Below is a small trained network, with its code and all its weights. Each question gives an input and a class and asks what happens when units are switched off, that is, made to give their printed mean instead of their output.

import numpy as np


def w(rows, s, z=0):
    codes = np.array(rows[::2]) - 128.0
    scale = np.full(codes.shape[1], s)
    scale[-1] = z or s
    return codes * scale


def norm(h):
    return h / np.sqrt((h * h).mean(-1, keepdims=True) + 1e-5)


def f(y):
    return y / 2 * (1 + np.tanh(0.7978845608 * (y + 0.044715 * y**3)))


def log_softmax(a):
    a = a - a.max(-1, keepdims=True)
    return a - np.log(np.exp(a).sum(-1, keepdims=True))


def net(x, mask):
    res = np.array(x, float).reshape(1, 2) / 4 @ E
    u = 0
    for l in range(3):
        y = f(norm(res) @ A[l][:, :-1].T + A[l][:, -1])
        res = res + np.where(mask[u : u + 8], y, B[l][:, -1]) @ B[l][:, :-1]
        u += 8
    return log_softmax(norm(res)[-1] @ U[:, :-1].T + U[:, -1])


A, B = {}, {}
E = w([
[111,58,207,208,115,156,211,98],'x0',
[134,46,88,3,238,200,62,179],'x1',
],0.0051)
A[0] = w([
[214,114,188,119,192,46,134,161,27],'L0N0',
[108,132,189,57,143,148,196,80,27],'L0N1',
[86,83,43,167,176,145,137,154,133],'L0N2',
[152,64,69,154,126,88,123,127,5],'L0N3',
[251,122,200,75,170,89,71,152,138],'L0N4',
[183,127,123,74,149,162,96,97,238],'L0N5',
[183,66,254,235,158,100,48,97,157],'L0N6',
[145,36,186,31,74,152,2,93,104],'L0N7',
],0.0044,0.0029)
B[0] = w([
[158,177,127,126,118,196,121,133,80],'L0N0',
[231,135,159,179,122,156,203,155,102],'L0N1',
[123,177,115,181,100,138,123,124,153],'L0N2',
[171,67,170,183,118,215,152,253,72],'L0N3',
[120,183,161,199,139,48,48,223,177],'L0N4',
[75,118,44,184,101,90,182,79,251],'L0N5',
[106,193,7,87,46,79,61,169,250],'L0N6',
[160,231,123,92,54,133,206,123,210],'L0N7',
],0.0048,0.0023)
A[1] = w([
[102,132,103,100,176,177,159,158,30],'L1N0',
[48,73,73,88,174,152,122,114,210],'L1N1',
[139,111,85,90,190,184,96,138,115],'L1N2',
[110,163,154,88,97,203,166,128,60],'L1N3',
[163,123,196,36,212,251,151,145,81],'L1N4',
[107,2,176,143,95,169,181,90,143],'L1N5',
[215,67,122,79,199,158,163,114,1],'L1N6',
[78,133,105,103,118,94,122,115,98],'L1N7',
],0.0074,0.0027)
B[1] = w([
[158,55,121,125,50,140,144,120,163],'L1N0',
[161,172,178,183,82,102,182,44,253],'L1N1',
[90,92,219,178,108,125,121,139,212],'L1N2',
[88,155,71,215,107,142,65,115,116],'L1N3',
[113,160,198,209,52,85,240,124,201],'L1N4',
[139,131,27,3,253,85,65,165,246],'L1N5',
[130,122,153,210,34,96,101,94,159],'L1N6',
[93,112,133,119,122,175,196,164,186],'L1N7',
],0.0066,0.0046)
A[2] = w([
[136,144,67,132,128,141,214,150,163],'L2N0',
[199,138,88,157,97,144,24,132,81],'L2N1',
[147,118,105,60,173,85,101,110,91],'L2N2',
[121,54,254,79,87,199,142,198,121],'L2N3',
[136,62,156,133,118,85,143,137,167],'L2N4',
[111,62,123,149,173,139,198,111,254],'L2N5',
[145,153,109,137,116,100,78,144,191],'L2N6',
[94,155,103,111,81,177,81,157,133],'L2N7',
],0.0094,0.0027)
B[2] = w([
[167,87,158,106,88,181,81,112,252],'L2N0',
[131,75,60,61,93,237,40,201,113],'L2N1',
[50,243,39,157,151,78,68,179,249],'L2N2',
[137,187,199,226,2,43,255,14,167],'L2N3',
[96,225,64,143,167,161,120,188,177],'L2N4',
[112,97,112,22,197,169,20,159,187],'L2N5',
[136,91,174,172,209,163,189,155,212],'L2N6',
[63,51,74,47,163,134,32,102,151],'L2N7',
],0.008,0.0041)
U = w([
[108,244,234,213,19,16,229,32,246],'0',
[1,234,43,43,251,28,14,181,245],'1',
[144,48,175,8,34,226,14,66,246],'2',
[231,78,128,177,223,198,210,233,2],'3',
[192,93,104,161,189,210,225,231,2],'4',
[230,80,141,198,214,202,187,253,2],'5',
],0.0096,0.0067)

Each question gives the input, the list of numbers given to net, and the class t.
The units are the neurons (one row each of A and B). Each row of codes is followed by its name. A weight is (code - 128) times the scale printed after its matrix; where a second scale follows, it is the last column's (A, B and U).
mask holds one flag per neuron, layer by layer. A switched-off neuron (its flag False) gives its mean, the last column of its row in B, instead of its output. The means were averaged over made-up inputs and are rounded, as every weight is.
A unit's drop is (log p(t) with every unit on - log p(t) with that unit switched off) / (log p(t) with every unit on - log p(t) with every unit switched off).
unit that matters most: the unit with the biggest drop
k most important neurons: the k neurons with the biggest drops, biggest first
k most important neurons of layer l: the k neurons of layer l with the biggest drops, biggest first
drop when u is switched off: that unit's drop, to one decimal
input [2,-1], class 2: unit that matters most	L0N6
input [-2,3], class 2: 2 most important neurons of layer 1	(L1N5; L1N7)
input [4,4], class 0: 2 most important neurons	(L1N1; L1N6)
input [-5,-4], class 1: 2 most important neurons of layer 1	(L1N4; L1N1)
input [-4,4], class 0: 3 most important neurons	(L0N6; L1N5; L1N2)
input [-3,1], class 2: 4 most important neurons	(L1N7; L1N5; L0N5; L2N0)
input [3,-2], class 2: 3 most important neurons	(L0N6; L1N5; L1N2)
input [8,-7], class 1: 2 most important neurons of layer 0	(L0N7; L0N4)
input [1,0], class 2: 2 most important neurons	(L0N6; L1N5)
input [-1,1], class 2: 2 most important neurons	(L1N5; L0N5)
input [0,-3], class 2: 2 most important neurons of layer 1	(L1N5; L1N2)
input [-7,8], class 0: 3 most important neurons	(L0N6; L1N2; L1N5)
input [-1,-1], class 2: 2 most important neurons of layer 1	(L1N2; L1N5)
input [0,-1], class 2: 3 most important neurons	(L1N2; L1N5; L1N7)
input [7,8], class 0: unit that matters most	L1N4
input [-2,1], class 2: 2 most important neurons	(L1N5; L0N5)
input [8,6], class 1: 2 most important neurons	(L1N5; L2N4)
input [4,0], class 1: 2 most important neurons	(L0N7; L0N4)
input [-6,6], class 0: 2 most important neurons	(L0N6; L1N2)
input [4,-2], class 1: most important neuron	(L0N7)
input [-7,-6], class 1: 2 most important neurons of layer 0	(L0N5; L0N7)
input [7,5], class 1: drop when L1N5 is switched off	5.2
input [5,5], class 0: drop when L0N7 is switched off	0.4
